Below are the code and all the weights of a small trained network. Each question names an input and a class and asks about switching units off, where a switched-off unit gives its printed mean instead of its output.

import numpy as np


def w(rows, s, z=0):
    codes = np.array(rows[::2]) - 128.0
    scale = np.full(codes.shape[1], s)
    scale[-1] = z or s
    return codes * scale


def norm(h):
    return h / np.sqrt((h * h).mean(-1, keepdims=True) + 1e-5)


def f(y):
    return y / 2 * (1 + np.tanh(0.7978845608 * (y + 0.044715 * y**3)))


def log_softmax(a):
    a = a - a.max(-1, keepdims=True)
    return a - np.log(np.exp(a).sum(-1, keepdims=True))


def net(x, mask):
    res = np.array(x, float).reshape(1, 6) / 4 @ E
    u = 0
    for l in range(4):
        y = f(norm(res) @ A[l][:, :-1].T + A[l][:, -1])
        res = res + np.where(mask[u : u + 3], y, B[l][:, -1]) @ B[l][:, :-1]
        u += 3
    return log_softmax(norm(res)[-1] @ U[:, :-1].T + U[:, -1])


A, B = {}, {}
E = w([
[87,25,87,186,112,119,54,255,84],'x0',
[52,143,215,220,172,173,57,153,76],'x1',
[135,141,115,122,141,137,131,139,121],'x2',
[131,95,146,143,121,113,127,111,157],'x3',
[110,117,120,126,119,105,104,87,99],'x4',
[116,143,81,252,102,182,181,95,120],'x5',
],0.0097)
A[0] = w([
[106,190,163,205,206,209,155,10,127,85],'0.n1',
[140,201,171,73,128,128,157,58,167,204],'0.n2',
[117,173,253,70,189,106,78,126,128,2],'0.n3',
],0.0077,0.0085)
B[0] = w([
[157,185,183,196,9,113,82,254,182,213],'0.n1',
[111,116,51,141,199,101,61,108,220,255],'0.n2',
[72,119,13,231,220,150,252,93,134,150],'0.n3',
],0.0081,0.0083)
A[1] = w([
[183,88,86,50,93,51,151,137,124,4],'1.n1',
[123,75,156,31,154,75,79,187,112,89],'1.n2',
[38,114,254,158,199,153,128,172,68,43],'1.n3',
],0.0085,0.0031)
B[1] = w([
[105,155,195,184,116,184,104,197,114,214],'1.n1',
[98,159,193,103,97,92,171,152,218,232],'1.n2',
[219,144,41,91,160,93,108,83,246,253],'1.n3',
],0.011,0.0047)
A[2] = w([
[77,66,124,93,102,98,222,176,111,110],'2.n1',
[145,140,160,41,144,101,26,165,206,95],'2.n2',
[108,114,117,2,182,86,60,130,175,3],'2.n3',
],0.0074,0.0042)
B[2] = w([
[135,152,184,125,29,173,129,132,4,140],'2.n1',
[189,120,180,98,110,115,126,153,138,255],'2.n2',
[181,109,130,77,126,77,94,179,150,194],'2.n3',
],0.014,0.0073)
A[3] = w([
[117,55,90,192,29,218,183,148,64,5],'3.n1',
[120,90,121,89,117,147,182,176,97,165],'3.n2',
[156,141,42,165,168,63,128,170,254,216],'3.n3',
],0.0087,0.003)
B[3] = w([
[153,106,122,6,195,90,106,86,182,158],'3.n1',
[173,234,200,135,126,108,167,157,59,135],'3.n2',
[87,101,104,132,155,146,155,62,17,248],'3.n3',
],0.011,0.018)
U = w([
[186,84,80,9,180,86,139,132,154,4],'0',
[89,120,13,184,190,163,160,66,137,170],'1',
[129,180,227,187,56,154,152,182,134,214],'2',
],0.013,0.0023)

Each question gives the input, the list of numbers given to net, and the class t.
The units are the neurons (one row each of A and B). Each row of codes is followed by its name. A weight is (code - 128) times the scale printed after its matrix; where a second scale follows, it is the last column's (A, B and U).
mask holds one flag per neuron, layer by layer. A switched-off neuron (its flag False) gives its mean, the last column of its row in B, instead of its output. The means were averaged over made-up inputs and are rounded, as every weight is.
A unit's drop is (log p(t) with every unit on - log p(t) with that unit switched off) / (log p(t) with every unit on - log p(t) with every unit switched off).
The circuit of an input: a set's keep is (log p(t) with only the set's units on - log p(t) with every unit switched off) / (log p(t) with every unit on - log p(t) with every unit switched off). Starting from all 12 units, units are removed one at a time, each time the one whose removal leaves the highest keep (on an exact tie, the one counted first), for as long as the keep stays at least 0.8.
circuit, biggest first: the units of the circuit, biggest drop first
most important unit: the unit with the biggest drop
top k neurons: the k neurons with the biggest drops, biggest first
top k neurons in layer l: the k neurons of layer l with the biggest drops, biggest first
drop of u: that unit's drop, to one decimal
input [4,-3,4,-1,6,8], class 0: circuit, biggest first -> (3.n1, 0.n2)
input [1,5,1,7,-8,0], class 0: most important unit -> 1.n3
input [2,0,6,5,5,3], class 0: top 2 neurons -> (0.n2, 1.n3)
input [0,5,6,-3,-8,-2], class 1: top 4 neurons -> (0.n3, 3.n3, 1.n2, 3.n1)
input [-6,2,-2,0,5,5], class 2: top 2 neurons in layer 0 -> (0.n1, 0.n3)
input [2,-3,-2,-8,7,4], class 0: top 2 neurons in layer 3 -> (3.n1, 3.n3)
input [4,-1,-4,-8,6,3], class 0: circuit, biggest first -> (3.n1, 0.n2, 1.n3)
input [8,0,3,1,6,7], class 0: circuit, biggest first -> (3.n1, 0.n2)
input [0,5,1,-6,5,4], class 2: top 4 neurons -> (0.n1, 0.n3, 0.n2, 3.n3)
input [-7,2,-4,-7,1,8], class 2: top 2 neurons -> (0.n1, 1.n3)
input [-1,1,-8,5,5,6], class 2: top 4 neurons -> (0.n1, 1.n3, 3.n3, 0.n2)
input [0,8,-5,-8,-3,-6], class 1: top 2 neurons -> (0.n3, 3.n3)
input [0,2,1,-1,-1,0], class 1: top 2 neurons in layer 2 -> (2.n1, 2.n3)
input [0,2,6,3,-1,6], class 2: circuit, biggest first -> (0.n1)
input [0,6,-1,-1,8,3], class 2: top 3 neurons -> (0.n1, 0.n3, 0.n2)
input [-5,-3,8,7,2,2], class 1: top 2 neurons in layer 3 -> (3.n3, 3.n1)
input [6,8,-4,3,-6,-6], class 0: drop of 1.n3 -> 2.5
input [2,-1,-7,7,6,-5], class 2: drop of 3.n2 -> 0.0
input [-7,-8,1,2,3,1], class 1: drop of 3.n3 -> 0.3
input [1,-3,2,-2,3,-7], class 2: drop of 1.n3 -> 0.1
input [3,6,1,1,-8,-3], class 0: circuit, biggest first -> (1.n3)
